Here is a tiny trained network, its code and every weight. The questions are about switching its units off for an input and a target symbol, where a switched-off unit gives its printed mean instead of its output.

import numpy as np


def w(rows, s, z=0):
    codes = np.array(rows[::2]) - 128.0
    scale = np.full(codes.shape[1], s)
    scale[-1] = z or s
    return codes * scale


def f(y):
    return np.maximum(y, 0)


def softmax(a):
    e = np.exp(a - a.max(-1, keepdims=True))
    return e / e.sum(-1, keepdims=True)


def log_softmax(a):
    a = a - a.max(-1, keepdims=True)
    return a - np.log(np.exp(a).sum(-1, keepdims=True))


def net(x, mask):
    ids = ['αδηθλπω'.index(c) for c in x.split()]
    T = len(ids)
    res = E[ids] + P[:T]
    u = 0
    for l in range(2):
        r = res
        for j in range(2):
            rows = slice(2 * j, 2 * j + 2)
            q, k, v = (r @ M[l][rows].T for M in (Q, K, V))
            z = softmax(np.where(np.tri(T) > 0, q @ k.T / 2**0.5, -1e9)) @ v
            o = O[l][rows]
            res = res + np.where(mask[u + j], z, o[:, -1]) @ o[:, :-1]
        u += 2
        y = f(res @ A[l][:, :-1].T + A[l][:, -1])
        res = res + np.where(mask[u : u + 16], y, B[l][:, -1]) @ B[l][:, :-1]
        u += 16
    return log_softmax(res[-1] @ U[:, :-1].T + U[:, -1])


Q, K, V, O, A, B = {}, {}, {}, {}, {}, {}
E = w([
[101,138,48,171],'α',
[129,135,208,135],'δ',
[93,164,185,209],'η',
[144,170,211,182],'θ',
[135,144,253,89],'λ',
[98,154,210,77],'π',
[39,107,8,74],'ω',
],0.014)
P = w([
[137,78,188,163],'0',
[118,101,158,178],'1',
[95,134,158,156],'2',
[87,159,159,117],'3',
[91,160,126,60],'4',
[112,185,134,1],'5',
],0.0099)
Q[0] = w([
[248,82,25,164],'L0H0',
[1,133,195,185],'L0H0',
[95,184,102,69],'L0H1',
[168,24,109,94],'L0H1',
],0.0087)
K[0] = w([
[159,126,176,176],'L0H0',
[67,254,118,106],'L0H0',
[82,131,93,125],'L0H1',
[144,49,131,241],'L0H1',
],0.0088)
V[0] = w([
[173,19,115,146],'L0H0',
[98,140,221,128],'L0H0',
[96,69,125,27],'L0H1',
[2,115,82,102],'L0H1',
],0.0091)
O[0] = w([
[164,143,67,121,65],'L0H0',
[8,155,95,78,254],'L0H0',
[141,77,1,163,58],'L0H1',
[144,9,183,160,118],'L0H1',
],0.0093,0.0067)
A[0] = w([
[96,56,91,123,149],'L0N0',
[119,114,198,217,116],'L0N1',
[51,148,72,149,30],'L0N2',
[90,189,120,199,155],'L0N3',
[148,126,156,91,12],'L0N4',
[100,176,23,50,127],'L0N5',
[168,139,197,152,220],'L0N6',
[168,138,185,102,109],'L0N7',
[123,190,157,144,132],'L0N8',
[184,105,255,133,253],'L0N9',
[127,160,26,177,199],'L0N10',
[136,122,192,216,123],'L0N11',
[100,158,44,92,76],'L0N12',
[159,164,137,221,58],'L0N13',
[79,54,25,147,112],'L0N14',
[222,168,217,124,148],'L0N15',
],0.0085,0.0047)
B[0] = w([
[191,102,25,191,144],'L0N0',
[173,62,100,114,208],'L0N1',
[114,171,227,192,162],'L0N2',
[92,142,65,187,236],'L0N3',
[159,236,182,122,129],'L0N4',
[142,132,174,48,154],'L0N5',
[125,144,20,3,212],'L0N6',
[55,113,115,67,158],'L0N7',
[88,93,168,141,229],'L0N8',
[149,128,63,103,254],'L0N9',
[60,232,98,97,142],'L0N10',
[200,81,93,182,190],'L0N11',
[80,105,198,175,137],'L0N12',
[177,76,127,120,135],'L0N13',
[220,144,194,105,147],'L0N14',
[119,145,79,107,176],'L0N15',
],0.0054,0.009)
Q[1] = w([
[50,144,126,94],'L1H0',
[83,99,29,102],'L1H0',
[125,110,217,131],'L1H1',
[20,123,2,92],'L1H1',
],0.0063)
K[1] = w([
[59,41,90,88],'L1H0',
[160,96,116,24],'L1H0',
[133,179,166,200],'L1H1',
[146,113,255,85],'L1H1',
],0.0085)
V[1] = w([
[152,159,87,234],'L1H0',
[153,156,70,254],'L1H0',
[181,145,100,85],'L1H1',
[154,235,114,191],'L1H1',
],0.0078)
O[1] = w([
[128,134,140,9,24],'L1H0',
[101,143,114,95,3],'L1H0',
[132,203,178,216,46],'L1H1',
[194,177,77,54,114],'L1H1',
],0.011,0.0055)
A[1] = w([
[133,132,61,118,144],'L1N0',
[151,154,71,52,173],'L1N1',
[69,253,146,93,140],'L1N2',
[162,149,154,126,1],'L1N3',
[93,127,74,6,134],'L1N4',
[73,142,76,144,119],'L1N5',
[89,120,79,248,85],'L1N6',
[146,129,224,66,192],'L1N7',
[109,47,74,117,163],'L1N8',
[90,186,112,48,114],'L1N9',
[92,152,158,221,149],'L1N10',
[204,167,109,189,152],'L1N11',
[85,74,76,141,115],'L1N12',
[96,205,130,162,64],'L1N13',
[111,238,195,127,107],'L1N14',
[163,165,116,189,203],'L1N15',
],0.011,0.0073)
B[1] = w([
[180,131,195,122,148],'L1N0',
[157,255,144,115,158],'L1N1',
[130,64,1,222,245],'L1N2',
[141,99,72,75,128],'L1N3',
[53,168,148,39,188],'L1N4',
[162,104,143,112,204],'L1N5',
[49,80,164,92,191],'L1N6',
[139,189,103,241,155],'L1N7',
[163,153,130,80,183],'L1N8',
[131,120,68,69,183],'L1N9',
[150,131,214,152,222],'L1N10',
[183,90,198,151,132],'L1N11',
[123,129,142,72,184],'L1N12',
[160,113,151,156,167],'L1N13',
[162,149,111,182,181],'L1N14',
[174,84,207,139,152],'L1N15',
],0.0086,0.011)
U = w([
[180,254,211,68,214],'α',
[157,125,139,185,138],'δ',
[70,157,70,96,250],'η',
[174,135,71,152,128],'θ',
[88,191,226,139,3],'λ',
[10,159,152,48,47],'π',
[240,61,125,78,68],'ω',
],0.0076,0.0037)

Each question gives the input, a string of symbols that net reads in full, and the target symbol t.
The units are the heads (2 rows each of Q, K, V and O) and the neurons (one row each of A and B). Each row of codes is followed by its name. A weight is (code - 128) times the scale printed after its matrix; where a second scale follows, it is the last column's (O, A, B and U).
mask holds one flag per unit, layer by layer, with each layer's heads first. A switched-off unit (its flag False) gives its mean, the last column of its rows in O or B, instead of its output. The means were averaged over made-up inputs and are rounded, as every weight is.
A unit's drop is (log p(t) with every unit on - log p(t) with that unit switched off) / (log p(t) with every unit on - log p(t) with every unit switched off).
The circuit of an input: a set's keep is (log p(t) with only the set's units on - log p(t) with every unit switched off) / (log p(t) with every unit on - log p(t) with every unit switched off). Starting from the 12 units with the biggest drops (on a tie, the unit counted first), units are removed one at a time, each time the one whose removal leaves the highest keep (on an exact tie, the one counted first), for as long as the keep stays at least 0.8.
circuit, biggest first: the units of the circuit, biggest drop first
most important unit: the unit with the biggest drop
k most important neurons: the k neurons with the biggest drops, biggest first
k most important neurons of layer l: the k neurons of layer l with the biggest drops, biggest first
which heads matter: for each layer, one digit per head in row order, 1 if its drop is at least 0.15 and else 0, layers parted by /
input ω θ λ π ω λ, target ω: circuit, biggest first => [L0H1]
input η η α α, target α: which heads matter => 11 / 11
input η ω η λ η θ, target δ: 2 most important neurons => [L0N6 L0N3]
input η η α δ, target α: circuit, biggest first => [L0H0 L1N2]
input θ η δ, target η: which heads matter => 11 / 01
input π η λ α, target δ: circuit, biggest first => [L0N2 L1N4 L0N6]
input η α α, target α: 2 most important neurons => [L1N2 L1N1]
input α η α, target π: which heads matter => 01 / 10
input η π θ η λ, target δ: which heads matter => 00 / 10
input δ ω π, target ω: circuit, biggest first => [L0H0 L0H1]
input α θ ω δ, target ω: circuit, biggest first => [L0H1 L0H0]
input λ α δ, target α: circuit, biggest first => [L1N2 L0H0]
input θ α η π η, target λ: 2 most important neurons of layer 1 => [L1N10 L1N2]
input π θ π, target λ: circuit, biggest first => [L1H0 L1N10 L0H0]
input η η α, target π: which heads matter => 01 / 11
input θ ω η η, target ω: which heads matter => 11 / 01
input θ η α λ η, target λ: most important unit => L1H0
input α η η, target π: which heads matter => 00 / 10
input η η η λ π δ, target λ: 2 most important neurons => [L1N2 L1N10]
input η η λ, target δ: 2 most important neurons of layer 0 => [L0N7 L0N6]
input α α λ θ, target δ: which heads matter => 11 / 01
input α δ θ λ α, target δ: which heads matter => 00 / 01
input θ η θ, target η: 2 most important neurons => [L1N2 L1N4]
